Below are the code and all the weights of a small trained network. Each question names an input and a target symbol and asks about switching units off, where a switched-off unit gives its printed mean instead of its output.

import numpy as np


def w(rows, s, z=0):
    codes = np.array(rows[::2]) - 128.0
    scale = np.full(codes.shape[1], s)
    scale[-1] = z or s
    return codes * scale


def f(y):
    return np.maximum(y, 0)


def softmax(a):
    e = np.exp(a - a.max(-1, keepdims=True))
    return e / e.sum(-1, keepdims=True)


def log_softmax(a):
    a = a - a.max(-1, keepdims=True)
    return a - np.log(np.exp(a).sum(-1, keepdims=True))


def net(x, mask):
    ids = ['ΠΣΦΨΩαβγεζηθλμξτ'.index(c) for c in x.split()]
    T = len(ids)
    res = E[ids] + P[:T]
    u = 0
    for l in range(3):
        q, k, v = (res @ M[l].T for M in (Q, K, V))
        z = softmax(np.where(np.tri(T) > 0, q @ k.T / 4**0.5, -1e9)) @ v
        res = res + np.where(mask[u], z, O[l][:, -1]) @ O[l][:, :-1]
        u += 1
        y = f(res @ A[l][:, :-1].T + A[l][:, -1])
        res = res + np.where(mask[u : u + 8], y, B[l][:, -1]) @ B[l][:, :-1]
        u += 8
    return log_softmax(res[-1] @ U[:, :-1].T + U[:, -1])


Q, K, V, O, A, B = {}, {}, {}, {}, {}, {}
E = w([
[186,95,128,106,76,129],'Π',
[140,67,186,106,122,185],'Σ',
[208,136,70,155,135,119],'Φ',
[234,66,23,105,149,124],'Ψ',
[96,142,100,167,129,148],'Ω',
[83,111,175,155,96,38],'α',
[132,110,123,129,114,188],'β',
[57,134,69,67,189,148],'γ',
[132,101,131,89,90,127],'ε',
[117,152,128,146,97,135],'ζ',
[94,116,167,113,118,59],'η',
[7,131,81,141,133,127],'θ',
[152,182,153,130,65,98],'λ',
[142,116,99,106,114,176],'μ',
[101,149,136,97,106,125],'ξ',
[158,147,153,166,89,132],'τ',
],0.021)
P = w([
[151,254,179,147,166,132],'0',
[171,31,176,161,165,115],'1',
[83,128,117,61,44,49],'2',
[93,202,191,78,99,216],'3',
[134,26,213,133,184,95],'4',
[104,111,138,156,63,70],'5',
[105,215,199,86,107,222],'6',
],0.011)
Q[0] = w([
[179,219,2,134,52,177],'0.h1',
[146,82,100,171,126,56],'0.h1',
[102,11,73,137,106,89],'0.h1',
[149,85,162,117,148,38],'0.h1',
],0.0078)
K[0] = w([
[159,138,103,75,126,111],'0.h1',
[164,6,144,131,82,123],'0.h1',
[85,92,123,127,148,147],'0.h1',
[78,137,160,85,82,128],'0.h1',
],0.012)
V[0] = w([
[106,210,119,157,123,67],'0.h1',
[254,173,227,8,241,113],'0.h1',
[73,24,157,92,168,31],'0.h1',
[148,201,141,138,188,59],'0.h1',
],0.0063)
O[0] = w([
[168,102,120,183,90,126,162],'0.h1',
[211,52,159,128,97,95,253],'0.h1',
[128,149,74,180,132,153,134],'0.h1',
[48,255,141,99,254,156,196],'0.h1',
],0.0091,0.0025)
A[0] = w([
[176,212,98,151,1,92,127],'0.n1',
[110,211,83,74,95,183,254],'0.n2',
[97,169,177,167,128,40,64],'0.n3',
[74,64,100,147,135,47,205],'0.n4',
[250,155,159,96,159,67,62],'0.n5',
[135,196,164,166,140,117,37],'0.n6',
[71,75,117,129,138,193,87],'0.n7',
[190,82,176,161,111,122,160],'0.n8',
],0.0091,0.0022)
B[0] = w([
[86,128,30,89,167,149,211],'0.n1',
[128,203,162,105,127,125,254],'0.n2',
[60,193,73,169,152,193,179],'0.n3',
[180,178,51,167,165,206,207],'0.n4',
[1,92,189,68,165,73,204],'0.n5',
[128,76,204,127,222,80,163],'0.n6',
[89,90,143,112,139,58,193],'0.n7',
[183,161,156,94,129,82,199],'0.n8',
],0.0076,0.007)
Q[1] = w([
[162,162,234,131,212,1],'1.h1',
[163,114,195,108,175,228],'1.h1',
[101,46,133,165,66,182],'1.h1',
[117,98,23,123,64,167],'1.h1',
],0.0072)
K[1] = w([
[192,207,210,251,118,12],'1.h1',
[111,119,45,144,168,151],'1.h1',
[150,140,71,73,53,203],'1.h1',
[124,69,23,254,69,73],'1.h1',
],0.0068)
V[1] = w([
[104,99,198,176,132,85],'1.h1',
[161,163,211,115,67,118],'1.h1',
[255,184,158,138,176,147],'1.h1',
[136,200,43,83,223,98],'1.h1',
],0.0056)
O[1] = w([
[66,85,110,117,109,199,126],'1.h1',
[254,165,43,214,165,160,96],'1.h1',
[136,100,113,127,155,171,121],'1.h1',
[115,139,57,178,160,156,255],'1.h1',
],0.008,0.0097)
A[1] = w([
[128,134,17,93,95,142,102],'1.n1',
[66,68,145,116,147,128,216],'1.n2',
[163,60,209,153,106,202,184],'1.n3',
[142,58,167,44,108,142,186],'1.n4',
[168,135,227,215,173,110,3],'1.n5',
[76,165,97,87,142,92,81],'1.n6',
[219,80,91,2,141,111,160],'1.n7',
[136,74,171,187,211,110,69],'1.n8',
],0.0088,0.002)
B[1] = w([
[149,95,111,110,63,103,199],'1.n1',
[254,54,199,157,146,146,190],'1.n2',
[164,138,109,122,105,61,146],'1.n3',
[169,192,120,144,175,75,170],'1.n4',
[78,119,77,58,36,107,145],'1.n5',
[167,139,102,209,143,95,251],'1.n6',
[60,201,174,170,96,210,198],'1.n7',
[89,80,193,95,211,197,167],'1.n8',
],0.0077,0.011)
Q[2] = w([
[145,191,121,114,127,141],'2.h1',
[178,19,135,163,160,144],'2.h1',
[178,44,86,155,71,30],'2.h1',
[226,35,2,142,170,199],'2.h1',
],0.0077)
K[2] = w([
[157,58,174,61,187,88],'2.h1',
[72,27,129,160,101,238],'2.h1',
[208,62,54,51,2,20],'2.h1',
[116,29,107,237,59,199],'2.h1',
],0.0068)
V[2] = w([
[56,25,254,104,97,137],'2.h1',
[180,136,122,151,185,34],'2.h1',
[67,215,142,236,120,119],'2.h1',
[30,40,126,195,107,90],'2.h1',
],0.0079)
O[2] = w([
[70,127,142,105,175,73,47],'2.h1',
[144,1,44,224,221,71,188],'2.h1',
[102,115,109,235,107,140,245],'2.h1',
[85,64,138,171,196,204,112],'2.h1',
],0.0094,0.011)
A[2] = w([
[109,67,142,180,72,97,45],'2.n1',
[130,25,147,128,62,109,163],'2.n2',
[132,191,58,153,186,173,46],'2.n3',
[75,193,69,120,112,156,23],'2.n4',
[123,143,135,199,121,51,214],'2.n5',
[108,145,202,75,172,144,255],'2.n6',
[124,254,128,165,88,149,166],'2.n7',
[123,60,106,83,137,133,127],'2.n8',
],0.0092,0.0035)
B[2] = w([
[117,135,150,2,154,66,179],'2.n1',
[80,124,98,65,98,47,146],'2.n2',
[109,61,163,78,62,150,247],'2.n3',
[189,114,210,80,69,109,181],'2.n4',
[149,157,90,125,112,143,244],'2.n5',
[92,180,111,67,126,121,176],'2.n6',
[189,109,153,105,147,134,236],'2.n7',
[174,32,158,110,101,153,151],'2.n8',
],0.0086,0.014)
U = w([
[158,149,151,155,153,106,174],'Π',
[92,83,114,34,26,74,145],'Σ',
[154,87,103,62,169,149,3],'Φ',
[144,173,46,132,193,63,113],'Ψ',
[137,98,254,130,95,128,77],'Ω',
[79,142,73,147,119,192,153],'α',
[154,114,183,91,120,100,89],'β',
[201,145,33,125,138,174,180],'γ',
[147,159,133,128,143,119,135],'ε',
[143,122,190,153,123,120,143],'ζ',
[68,136,143,142,135,159,176],'η',
[98,61,176,156,76,140,41],'θ',
[103,102,41,183,135,103,147],'λ',
[169,138,154,74,140,135,106],'μ',
[130,155,117,143,143,146,173],'ξ',
[63,202,89,53,134,211,190],'τ',
],0.009,0.0052)

Each question gives the input, a string of symbols that net reads in full, and the target symbol t.
The units are the heads (4 rows each of Q, K, V and O) and the neurons (one row each of A and B). Each row of codes is followed by its name. A weight is (code - 128) times the scale printed after its matrix; where a second scale follows, it is the last column's (O, A, B and U).
mask holds one flag per unit, layer by layer, with each layer's heads first. A switched-off unit (its flag False) gives its mean, the last column of its rows in O or B, instead of its output. The means were averaged over made-up inputs and are rounded, as every weight is.
A unit's drop is (log p(t) with every unit on - log p(t) with that unit switched off) / (log p(t) with every unit on - log p(t) with every unit switched off).
The circuit of an input: a set's keep is (log p(t) with only the set's units on - log p(t) with every unit switched off) / (log p(t) with every unit on - log p(t) with every unit switched off). Starting from the 12 units with the biggest drops (on a tie, the unit counted first), units are removed one at a time, each time the one whose removal leaves the highest keep (on an exact tie, the one counted first), for as long as the keep stays at least 0.8.
circuit, biggest first: the units of the circuit, biggest drop first
most important unit: the unit with the biggest drop
k most important neurons: the k neurons with the biggest drops, biggest first
top k neurons in layer l: the k neurons of layer l with the biggest drops, biggest first
input τ γ γ γ Σ τ η, target τ: 3 most important neurons -> 0.n6, 1.n5, 2.n6
input γ γ Ω λ, target γ: circuit, biggest first -> 2.h1, 1.h1, 0.n2
input λ γ Ω λ τ Ψ, target Σ: circuit, biggest first -> 1.n1, 2.n2
input γ γ Ψ, target Σ: top 2 neurons in layer 2 -> 2.n2, 2.n4
input τ τ γ μ, target τ: 2 most important neurons -> 0.n6, 0.n5
input θ ζ τ Ψ Ψ, target λ: 3 most important neurons -> 1.n7, 0.n8, 0.n3
input γ Ω Ω Π τ, target Σ: circuit, biggest first -> 1.n5, 2.n2
input γ ζ γ Ω, target γ: circuit, biggest first -> 2.h1, 0.n5
input γ τ γ τ Σ ζ, target Σ: circuit, biggest first -> 0.h1, 2.n1, 2.n2
input Ω λ τ γ α β μ, target Ω: 2 most important neurons -> 0.n6, 2.n4
input Σ Σ Φ γ, target Σ: circuit, biggest first -> 2.h1, 0.h1, 1.n7
input Φ γ η θ γ, target λ: circuit, biggest first -> 0.h1, 1.n6, 2.n7
input Ψ γ γ Ψ τ γ α, target Ψ: top 3 neurons in layer 1 -> 1.n4, 1.n2, 1.n8
input τ ε ζ γ γ, target Φ: top 2 neurons in layer 1 -> 1.n2, 1.n4
input γ γ α μ γ Σ, target Σ: top 2 neurons in layer 2 -> 2.n2, 2.n1
input τ η Ψ γ Ψ γ Ω, target τ: most important unit -> 0.n6
input γ β γ γ Ω γ τ, target γ: circuit, biggest first -> 2.h1, 1.h1, 0.n2, 0.n5
input Σ Ψ Ψ γ τ μ, target Σ: circuit, biggest first -> 0.h1, 2.n2
input Ψ μ Ω μ τ Φ Ω, target Ψ: most important unit -> 0.n5
input θ γ Ψ Ω Ψ, target λ: most important unit -> 0.n8
input α Ψ τ τ γ, target θ: top 2 neurons in layer 1 -> 1.n4, 1.n8
input Ω γ Ω γ γ Φ γ, target Ω: top 3 neurons in layer 2 -> 2.n4, 2.n3, 2.n7
input γ λ Ω Φ γ β, target Σ: 3 most important neurons -> 2.n2, 1.n6, 2.n1
input γ γ γ Σ, target γ: circuit, biggest first -> 2.h1, 0.n5, 1.h1, 0.n2
input τ τ γ γ ξ γ Π, target τ: 2 most important neurons -> 0.n6, 0.n5
input τ Ψ Φ, target Σ: top 2 neurons in layer 2 -> 2.n2, 2.n5
input τ μ γ τ, target τ: 2 most important neurons -> 0.n6, 1.n5
input μ μ γ γ γ, target Φ: top 2 neurons in layer 0 -> 0.n2, 0.n8
